Two labels a row:
[  2.4   7.5  -3.8 -27.8  24.3  15.3  15.1   6.3   7.4  19.1  27.1  20.2
 -11.9   1.0  -7.9   2.2 -12.1   0.4   6.5  -2.1 -11.8  11.4   8.7  15.0
  -9.0   3.3   7.4 -15.0   8.8 -11.0  -8.3  25.7  31.7 -21.9 -11.3   1.3
   4.2   4.5  -0.5  -3.0 -15.6  -8.4 -11.8  -3.7  19.0  -4.9   0.9  12.9
 -12.6 -18.1   2.3  -7.7  -3.9   1.1  -7.3  -3.1  20.6   6.0  -6.3   9.7
 -30.4   8.5  10.1  -2.6   4.1   4.0   1.7  12.6  -4.9  -3.8  -9.9   0.2
  12.6  17.4 -14.8   4.5 -14.7   5.6 -16.6 -12.5  -0.8  16.3  -7.6  15.1
  -4.5  -5.5  -1.2  -4.7  -7.8  14.3   3.9  -2.2   6.8   3.2  -8.5   5.2
   1.6  -3.1  -5.7   8.8  13.6  -4.9   0.8   3.6  -0.9 -10.3  -5.2   7.4
   4.1  -3.1   5.2   5.1   8.2  -9.4  13.8   2.5 -24.8   6.4   0.9   2.4
  -2.3  14.7   3.4   2.8   1.7  -6.9   0.5  -1.8   4.6  -8.5   3.2 -20.9
  -5.4  -5.9 -10.8   1.2   3.6   7.2  -2.8  14.6  -3.7   1.4   4.9  -5.7
  -3.6 -21.7  14.0   2.2  28.4   0.8  20.3  -7.7   2.7  25.2] | nanu [86]
[ -6.2   2.6 -10.9 -11.4   7.9  24.5  10.6 -34.0   3.2   3.4   9.3 -27.5
  -5.8  21.1  15.5  12.7  -6.2   0.7  14.3 -24.3  -6.2  -5.8 -19.3   3.0
 -10.9   1.0  16.8  25.0   8.2  44.2   1.8  -5.7 -20.1  12.4  13.2 -11.0
  -3.7  10.6 -14.2  -6.8  -6.9   1.8   1.6   5.5  42.6 -11.7   8.7  -2.8
   7.5  -3.5 -27.3   3.6 -35.1  -1.3  -2.9  -1.3  19.7  18.4   7.8  11.6
 -30.6 -19.1 -12.0   6.1 -17.4  -8.1  -3.8 -14.9   6.3 -15.7  -2.7  20.0
   0.7   0.2 -13.3  -9.6  22.4   3.0 -53.9  -0.9  -2.2  14.4 -22.0  34.1
  -0.9 -22.8  31.7   1.4  24.7  14.4  45.1 -20.3 -10.3  -1.3   0.5  23.1
   3.5   2.1   6.9 -18.5   6.2 -62.7   4.6  -9.3   2.2 -16.8  -4.7  19.3
 -13.9 -78.0   7.3   2.8  29.6  -3.3 -21.1   3.3   0.4  -1.7  -0.5 -16.3
   5.6   1.1 -18.4   4.1  -5.4  -9.3   8.2 -21.2 -10.8  17.4   6.5   4.7
  -6.7   1.4  -7.4   2.4  14.1  19.3 -12.8  -3.2  -2.1   7.1   6.5  -5.7
  -8.9 -33.5  33.2  -6.6   8.1  -0.8 -13.7  -5.7 -11.0 -26.7] | popoz [94]
[  0.1  -4.0 -51.3  70.1 -23.6  55.6  -3.6  20.3  37.7 -16.3 -36.7  78.0
 -11.2   1.2 -42.9  -4.6  23.9 -35.8  -0.3  -2.2   0.2 -57.9  30.9 -25.0
  50.1 -30.2  19.1 -43.9 -32.2 -78.0 -51.8  23.7  51.3  52.1  20.0 -28.7
  25.1  -8.2   7.8  20.8  18.6 -23.1  10.7 -15.6 -61.3  17.9  -1.6  31.4
 -78.0  -1.9  40.6 -42.2  78.0 -17.6  23.3 -17.1   6.6  78.0  -4.0 -52.3
  57.4   0.9  -2.3   2.8 -14.3  51.7   1.0  21.7 -38.0  38.1   8.8   3.5
   7.7 -61.9  78.0   4.3  34.0  13.0 -78.0 -51.1 -12.6 -78.0  45.6 -44.9
 -17.1  48.9 -54.6  21.5  -1.3 -34.1 -25.4  74.8 -40.3 -11.2  15.6 -24.8
 -16.8  11.2 -38.6  28.8 -16.2  78.0 -67.5 -19.6   4.5  76.7  25.5  -2.3
  14.6  78.0  53.1  -8.9 -28.2   1.2  68.8   7.0   8.8   3.6   6.5  -6.8
  13.3 -51.5  28.2  78.0  78.0 -12.2 -25.6 -18.2  20.7  -0.3  15.4 -13.0
   5.6  -7.4 -24.6  -3.9  46.6   6.2 -47.2   7.3  -5.2  21.0   9.1   3.7
   2.2  28.1  -9.6  18.8 -42.5   5.1   2.5  59.6 -27.1  27.5] | popoz [86]
[ -1.6   5.0  -5.5 -47.2  41.6  78.0  30.4  15.1  13.4  37.4  28.3  25.8
  -1.8  -1.1  11.3   4.2 -19.0  -2.3  10.2  -2.7 -14.8  18.6   8.1   3.0
  -5.4  -9.1   6.7  -9.9   3.3 -31.3 -15.3   5.5  30.0   1.5 -16.0   2.4
   4.0  -7.4  -9.5   2.9  -5.5  -6.6 -27.4  14.1  26.3  -2.4 -11.4  33.0
 -21.1 -27.0  13.6  -3.2 -17.1   0.0  -2.6  -5.4   3.6  49.0 -13.5  11.2
 -44.1  20.9   3.5   0.2  11.7   8.7  11.0  12.2  -4.2   2.2 -28.3  10.9
  18.0  18.2 -25.1   4.1 -14.2   2.1 -38.3 -10.9   7.7  18.8 -10.2  18.5
  -2.9  10.7  15.7 -10.5  -3.2   5.4   4.3  -4.4  17.1  -3.0 -26.9  -9.0
   4.8 -18.6   1.1  12.5  37.2   4.3   0.7   4.9  10.9  -4.6   8.5  15.3
   2.5   5.9   3.3   6.5  31.1 -24.1  11.6   1.3 -21.2   8.1 -10.8   3.2
  -6.1  17.6  10.3   6.3  -0.5  -8.5 -12.8  -0.7  -4.9  -0.4 -14.4   7.6
 -10.6  -4.6  -8.9  -2.9  -3.0 -11.1 -10.7  35.5  -5.2   0.4   1.7  -8.4
  -7.3 -31.6   5.1   3.8  43.4  -4.8  32.4 -19.8  -1.8  37.0] | popoz [86]
[ -2.4   8.8 -33.7 -38.7  39.4  33.8  17.1  27.6  20.8  30.8  42.7  36.1
 -14.0   3.9  -1.8   2.5  -9.9  -6.6  11.5  -9.0 -14.0  10.8   9.8   5.8
  -0.6  -8.0  20.3 -16.3  -4.2 -48.0 -21.6  24.9  38.7   1.5  -8.6   0.9
   5.1 -10.6  -5.0 -13.8 -10.7 -12.4 -14.7   0.8  15.9  -1.7   3.7  40.3
 -23.0 -26.1   8.5 -19.6  -0.6  -6.8  -4.5  -7.3   6.4  32.6 -13.9   3.9
 -46.0   8.3  11.3  -1.2  -1.8  15.9   8.0   6.8 -14.5   3.2 -14.1   9.8
  24.0   9.3  12.6  12.5  -8.3   9.4 -46.7  -7.7  -4.7  10.4  -7.2  19.1
  -6.7  12.7   2.7  -4.8 -15.0  15.7  21.5  14.5   0.1   7.4 -32.6 -13.5
   7.8 -16.2   0.0   9.6  13.2   5.6  -7.1   3.0  18.4  -2.6   7.3   3.9
   8.4  19.2   4.9  -1.5  25.5 -28.7  21.0  -2.2 -31.1   7.0   0.4   2.4
 -11.4   4.8   6.3  17.8  15.2  -0.8 -22.6   0.4   2.1  -1.5  -1.8 -18.4
 -10.9  -9.1 -14.7  -1.1  13.0  -8.3 -22.6  39.9  -7.1  -0.9   7.9  -4.6
  -7.0 -27.2  13.4   7.9  50.3   4.6  30.5 -10.6  10.1  43.2] | popoz [86]
[-21.3   6.0  -3.7 -14.5   7.7  11.8   6.2 -40.7  -6.1  -4.0  14.7 -30.4
  -6.6   9.8   1.3   7.1  -3.9  -4.8  17.7 -13.4  -8.0  -5.9 -14.7   0.7
 -28.0   4.4   9.5  10.1  14.4  51.6 -10.1  -6.7 -20.5   0.1   5.7   2.4
   5.0   3.3  -9.1  -7.6  -5.8  -0.2   3.5   6.6  25.2  14.5  10.7   8.5
   5.4  -7.9 -29.4   7.9 -28.4  -2.3   0.3  -1.6  18.1  10.4  12.0  16.3
 -22.5 -10.7  -4.8   0.0  -9.8 -12.2   0.9 -16.7  13.1  44.1   5.4   8.6
   3.8   9.2 -24.5 -17.3   5.7  -4.5 -21.0   6.3  -6.6  17.2 -18.7  17.7
   5.5 -24.9  35.4  -7.1  17.7  12.8  32.9 -29.4  17.2  -4.7   2.3   2.7
   4.8 -19.2  14.5 -24.5   3.9 -47.6   8.0  -7.2  -1.1 -13.8 -12.4  25.2
 -10.7 -66.3 -10.5   1.7  16.0  -8.6 -20.7   1.7   7.8   6.5  -5.5 -12.5
  -1.7  37.8 -15.6  -2.9  -4.9   0.3   7.2 -22.7   1.2  20.7  16.9  -0.4
  -2.0  -0.5   5.5  -4.2   6.3  19.4   3.2  -8.6  -0.8  13.8   2.4  -7.1
   8.8 -18.8  22.1 -12.3  11.7   2.0   0.3  -5.8 -11.7 -29.5] | nanu [94]
[ -3.6  -0.1 -17.8  -5.3  23.1  30.5  26.7  10.1  14.9  23.4  11.5  43.1
  -0.9  -1.5 -15.0  -5.4  -8.5 -16.7  -1.8  17.2 -16.1  -8.6  13.8  11.5
  15.5 -14.8  16.7 -38.5   3.2 -66.0 -21.6  16.3  31.5  17.2 -18.6  -4.9
  11.4 -13.1 -16.3   2.7   5.9 -10.5 -14.2 -10.6 -44.7   4.3  -2.7  30.3
 -29.7 -15.0  17.7 -13.3  29.3  -1.3   0.6  -4.5   0.8  30.0  -5.2  -8.8
 -11.8  24.5  10.5  -4.9   2.6   7.2   6.1  19.0  -2.6  13.2  -8.3   4.8
  16.4 -13.1   1.5   1.2   0.0   5.4 -24.0 -13.4   1.4 -16.5  12.1 -10.4
  -4.2  18.0   2.7   6.2  -8.7  -8.9  -7.9  17.5  -6.2  -6.4  -5.9 -10.1
   5.5 -11.3  -6.2  11.4  14.9  28.7 -23.0   0.3   5.9  16.3  11.3  13.9
   6.6  49.2 -12.3   8.3  -7.0  -8.9  20.4  -3.6 -11.7   3.1  14.6  -5.1
   1.9  -8.5   5.6  11.8  29.5   8.8 -15.1  -5.4   7.0   5.7  -6.7 -15.6
  -7.7 -11.4 -14.5   4.9   9.7   9.4 -10.0  20.1  -2.1   0.9   0.6  -2.1
   1.4  -0.3  -5.9   5.9   0.9   3.7  38.2   9.3  -2.0  27.5] | popoz [86]
[ -4.7   6.4 -15.9 -34.0  11.8  16.1 -11.6  33.0  19.5  12.7  22.9   9.9
  -9.5  -0.8   4.3   8.5   8.8  -5.6   0.7 -16.9  -2.7  -1.1   3.0  -9.8
   0.8   0.5  19.3  -0.5 -10.2 -38.6 -20.5  12.4  14.8  -6.7  -4.2  -4.9
  13.1   3.8   1.7 -14.5  -4.3 -16.9   6.1   6.5  46.3  -7.6   2.8  23.3
 -22.3 -23.5   1.7 -22.2 -11.0  -2.1  -7.7 -10.1  14.8  24.7 -15.2  -9.4
 -41.4 -20.2   1.4   6.5  10.9  15.3  -8.2  11.3 -22.4  -2.6 -11.8   6.8
  20.4  19.9   1.2  16.3  -3.3  -9.2 -42.8 -23.5 -11.9   8.6  -8.5   8.9
 -11.5   4.1 -11.1  -3.7  -5.1   6.7  13.7   7.6   1.3   8.1 -25.9  -2.5
  -1.7  -5.9  -2.6  12.7   6.7   1.9 -14.7   5.6   8.9  -8.5   3.4 -13.0
   6.6  -0.1  30.4  -9.9  24.0 -21.6  17.4   8.3 -14.0  -6.7   6.2   1.0
  -7.8   5.7  15.3  25.2  17.7   0.7 -18.1   1.3   6.1  -6.7  14.3 -10.4
  -4.3 -14.9  -7.6   1.2  15.7 -11.6 -15.3  28.3   2.7  -1.7  -0.1   4.8
 -15.1 -43.7  36.1  17.7  35.9   6.5 -10.7  -7.4   5.3  35.1] | nanu [86]
[ -1.4   0.9  -0.2  11.4  11.1   4.7  -2.5 -34.6  -8.1   3.2  13.2 -38.4
   1.5  11.2 -10.7  15.6  27.0 -11.2   7.3  -3.9  -7.6   3.3 -15.3  -0.1
  -9.9   7.7  12.0   1.7  11.5  58.2   2.1 -10.0 -32.6   2.9  16.6   4.9
  -5.9   2.3  -7.3 -10.1  -2.5   2.8   5.2   3.8  -7.1  -8.1   0.5   8.5
  13.1   0.4 -35.7  21.0 -17.4   3.9   3.8   3.4  17.4  12.3  29.7   8.4
  -4.7  -4.6 -14.1   5.3 -11.3 -21.3  -8.2 -11.6  -3.4  -2.7   6.6  14.9
  -3.8  -0.4 -23.3 -13.9  24.1   2.1   2.5  13.4  -2.7  11.6 -14.8   2.9
   9.7  -4.6  24.8   5.2  18.8   6.9  40.3 -23.5  13.1  -5.0   7.7  20.6
 -10.4   9.9  -5.4 -19.2  -4.2 -54.1  13.4  -7.5 -10.2  -9.6 -19.9  20.5
  -2.0 -53.4 -28.4   1.7  16.0  -1.7 -25.3   0.9  -5.3  -3.8  -4.7  -8.4
  -8.3 -14.1 -23.0  -4.2  -5.5  -5.6  11.4 -18.3   2.4  23.3  11.7   5.5
  -2.4  -2.3   3.8  -2.9   3.0  17.1  -7.5  -4.8  -5.0   0.6   6.2  -9.1
   1.7  -3.9   1.5 -15.6 -16.7   1.2  12.0 -24.7  -2.6 -40.2] | popoz [94]
[ -8.8   5.6  -9.6 -32.6   9.7   5.1 -10.9  36.8  20.2   6.2  15.8  15.1
  -9.8  -9.0   2.9   0.6   2.0  10.3  -3.6  -3.2   2.2  -8.3  14.3  -8.9
   6.7   2.0  10.9  -4.7  -9.4 -49.7 -28.4  10.7  21.7  -8.6  -7.2  -2.9
   5.5  -9.9   2.6  -9.3  -4.0  -5.7   8.3   8.8  23.3  -5.2  -1.8  16.7
  -7.5 -16.3   4.9 -16.9   7.2   3.3  -3.2   0.9   6.3   5.8 -17.9  -6.3
 -27.0  -1.6   1.0   4.8  39.1  15.5  -7.4   4.5 -29.4  -4.9  -9.9   7.2
  16.8  17.9  -5.5  16.9  -9.9   3.6 -21.7 -20.1  -5.9  -4.2   1.7   2.8
  -5.9   7.6 -15.0   2.4 -14.6   0.1   2.7  15.5  -7.6   3.5 -17.7  -9.7
   9.6  -4.4  -2.5   8.8   7.2   6.1 -11.6   2.9   0.7   9.8  -1.1 -12.5
  14.1  20.1  22.3 -10.8  17.9 -15.4  18.3  -1.1 -20.5   4.0   2.9   3.9
  -7.9  -1.1  15.0  14.6  17.5  -2.8 -19.6   2.4  -3.1  -7.6  11.6 -11.7
  -5.5  -2.6  -5.8 -15.6   9.9  -1.0 -21.4  13.2   6.4   0.9   0.9   5.6
 -14.6 -26.2  16.2   7.9  27.6   2.2  -0.3  -0.1   2.8  22.2] | popoz [86]
[  3.6   2.7  -9.6 -16.2  11.6  19.9   4.9   9.5  18.0  10.7  23.6  12.1
   2.4   7.2  -5.7   5.1  -0.3  -1.4   7.4 -19.4  -2.1   1.9   2.3   0.8
  -4.2   5.3  15.4   2.6  -3.7 -21.2 -11.9   3.7  15.0   8.1   0.5  -1.7
   4.3  -5.5  -7.8  -5.6 -12.7  -3.5  -7.5   3.9  26.0 -11.9  -1.2  18.5
  -6.8  -8.5  13.6  -8.6  -6.4 -15.7   3.0   0.8  10.3  26.8  -5.1  -2.7
 -20.6   7.8  -1.7   7.2   3.4   8.4   0.2  10.5 -14.4  -4.1 -10.4   3.0
   9.4   5.8   2.8   4.7  -1.9   3.1 -37.8 -15.5  -8.6   5.3  -5.8   8.8
  -7.9   0.5   7.2  -5.3   0.0 -14.8  15.0   4.1   4.6  -5.6  -6.5   3.9
  -7.8  -4.7   7.4  -2.4   9.3  -6.0  -5.9  25.7   4.5  -9.7  -0.3   3.1
   5.8 -21.5   9.8  -4.4  10.1 -19.7   8.5   2.5  -8.0  -2.4   4.8   2.1
  -2.0  -8.0   0.0  12.8  14.7   0.5  -8.7  -5.5  -0.5  -1.0   4.8   0.2
  -4.6  -9.1  -7.4  -1.8   8.6  -5.2 -14.6  23.4  -6.8  10.7   1.6  -4.9
  -8.9 -28.2  17.1   6.7  16.1   4.4   7.6  -9.3   0.4   6.2] | nanu [86]
[  7.2   9.3  -8.1 -51.4  26.5  20.5  46.3  -9.7   6.0  36.7  47.5  -0.1
 -15.8  15.1  25.7  -1.7 -26.9   1.2  21.9 -14.6  -6.1   7.3  -1.3   9.4
 -47.3   3.7  13.4  14.2  16.9  -5.4  -1.5  15.6  28.6  -9.2 -25.8  15.6
 -11.6  -6.5  -5.6 -16.4  -8.8 -11.6 -24.4  -2.0  60.9 -17.2   6.5  46.2
 -23.8 -27.2  16.8 -12.2 -28.9   2.5 -13.7  -8.2  11.2  13.2 -35.7  13.0
 -43.2   3.3  14.1  -8.6  24.5   5.0 -12.4  -8.7   1.8  -7.7 -21.1   3.9
  16.7  21.4 -18.8  -8.4 -31.8  -9.3 -74.2 -13.2  -4.0  20.6 -12.6  41.4
  -6.5 -24.2  24.9 -16.7   2.9   7.4   7.5  -6.4  25.7   2.9 -10.7  -3.8
   6.4 -13.7   5.0   0.9  27.6  -2.8   1.3   6.3   6.2 -17.5  -7.1  16.8
  10.4 -58.2  35.8   9.2  13.2  -8.8  -3.6  16.9 -14.0  -1.3   1.0   3.4
   8.4  27.1   6.8  -1.8 -15.6   2.8  -4.1 -11.0 -18.5 -14.3  -8.9 -30.7
 -18.6  -6.1  -8.8  -9.3   5.2  -7.7   7.9  12.4  -4.1  -3.1   5.0  -9.0
  -8.7 -46.4  29.9   5.8  64.6  18.1   6.5  -6.4   5.1  49.1] | popoz [86]
[  4.6  10.9   6.9 -38.1  22.4   7.0  15.8  25.7   9.4  17.0  20.8  18.3
  -7.4  -0.8   2.8  -3.1 -11.6   1.9   8.4   4.4  -3.1  29.1  15.3   0.1
  -6.1  -9.3 -29.1 -25.9   5.7 -28.0 -20.4  28.6  29.9 -12.4 -15.0   1.3
  -2.5  -2.0   8.3  -9.1 -11.4 -10.8 -11.3  -9.3  14.7  -8.7  -0.4  18.5
 -27.5 -27.5  26.8 -10.1   9.1   1.5 -15.3  -3.4  10.6  11.8 -19.3   3.3
 -33.5  10.6  14.6  -7.7  11.2   9.2  -2.7   8.0  -6.9  -1.0 -13.5   1.8
  15.6  18.1  -4.2  13.2 -29.9   0.5 -22.7 -13.5   2.3   5.2  -0.9  12.2
  -9.0  12.9   2.0  -6.6 -25.7  -5.4 -20.2  13.1  -2.3 -17.1 -12.3 -15.3
   4.8 -14.4  -1.3  10.2  21.3  28.4 -23.4  -7.8   8.1  -8.1  32.6  10.5
   3.9  24.8  26.1  -0.3  20.2 -14.6  22.1   2.7  -8.9   3.9  -1.9  16.7
  19.1  17.0  15.3   8.3   7.5   1.2  -8.1  11.9  14.8 -13.6   0.0 -18.4
  -5.8  -2.0  -9.8 -10.8   2.0  -1.0  -0.8  27.1  -5.0  -3.9  -1.1   4.7
  -2.5 -27.9  19.1   3.3  40.0   3.6  17.3  -3.4  -3.6  57.0] | popoz [86]
[ -6.0   4.8  -2.1 -32.4  -5.5  -3.1 -19.0  50.7  31.8   8.7  11.8  16.7
  -1.4  -1.5   7.3   0.1   4.2   2.9  -6.9  -4.3   7.6  -0.3  14.0 -13.9
   8.8  -0.5   2.6   5.2 -13.7 -48.6 -19.3  18.4  37.6 -12.6 -18.9   3.1
   6.7   3.8   2.6 -11.5   7.8  -7.6  15.4   3.3  26.4  -8.8   1.6  10.3
 -17.7 -22.7  15.9 -21.0   1.4  -1.2  -2.1  -6.0  -2.3   4.4 -20.8 -20.8
 -17.8 -18.5  -1.1   3.3  16.6  20.1  -9.4  10.7 -38.1   2.2  -3.9  -2.9
  25.4  20.3   9.7  23.2 -16.2  -8.2 -17.2 -19.6  -8.2   3.0  14.7   4.7
  -8.8   5.0 -31.9  -4.3 -22.3  -4.5 -21.2  16.2 -13.7   7.9 -21.4 -12.9
  -7.6  -8.6  -2.9  14.0   2.9  31.6 -17.3  18.9   0.6   0.1  12.4 -26.2
   7.9  49.5  33.3 -23.6  24.0 -26.5  26.5  -2.1 -14.3  -0.4   5.4  17.1
  -4.3  13.6  20.5  14.2  12.0   1.2 -14.8   5.8   6.1 -21.7  10.2  -5.4
   4.3  -2.6   2.7   7.2  -3.1  -4.1 -27.7  17.0  13.3   2.9  -1.8  17.9
 -13.8 -30.4   3.3  13.2  38.9   3.6 -18.8  -6.4   4.1  39.3] | Lemis [86]
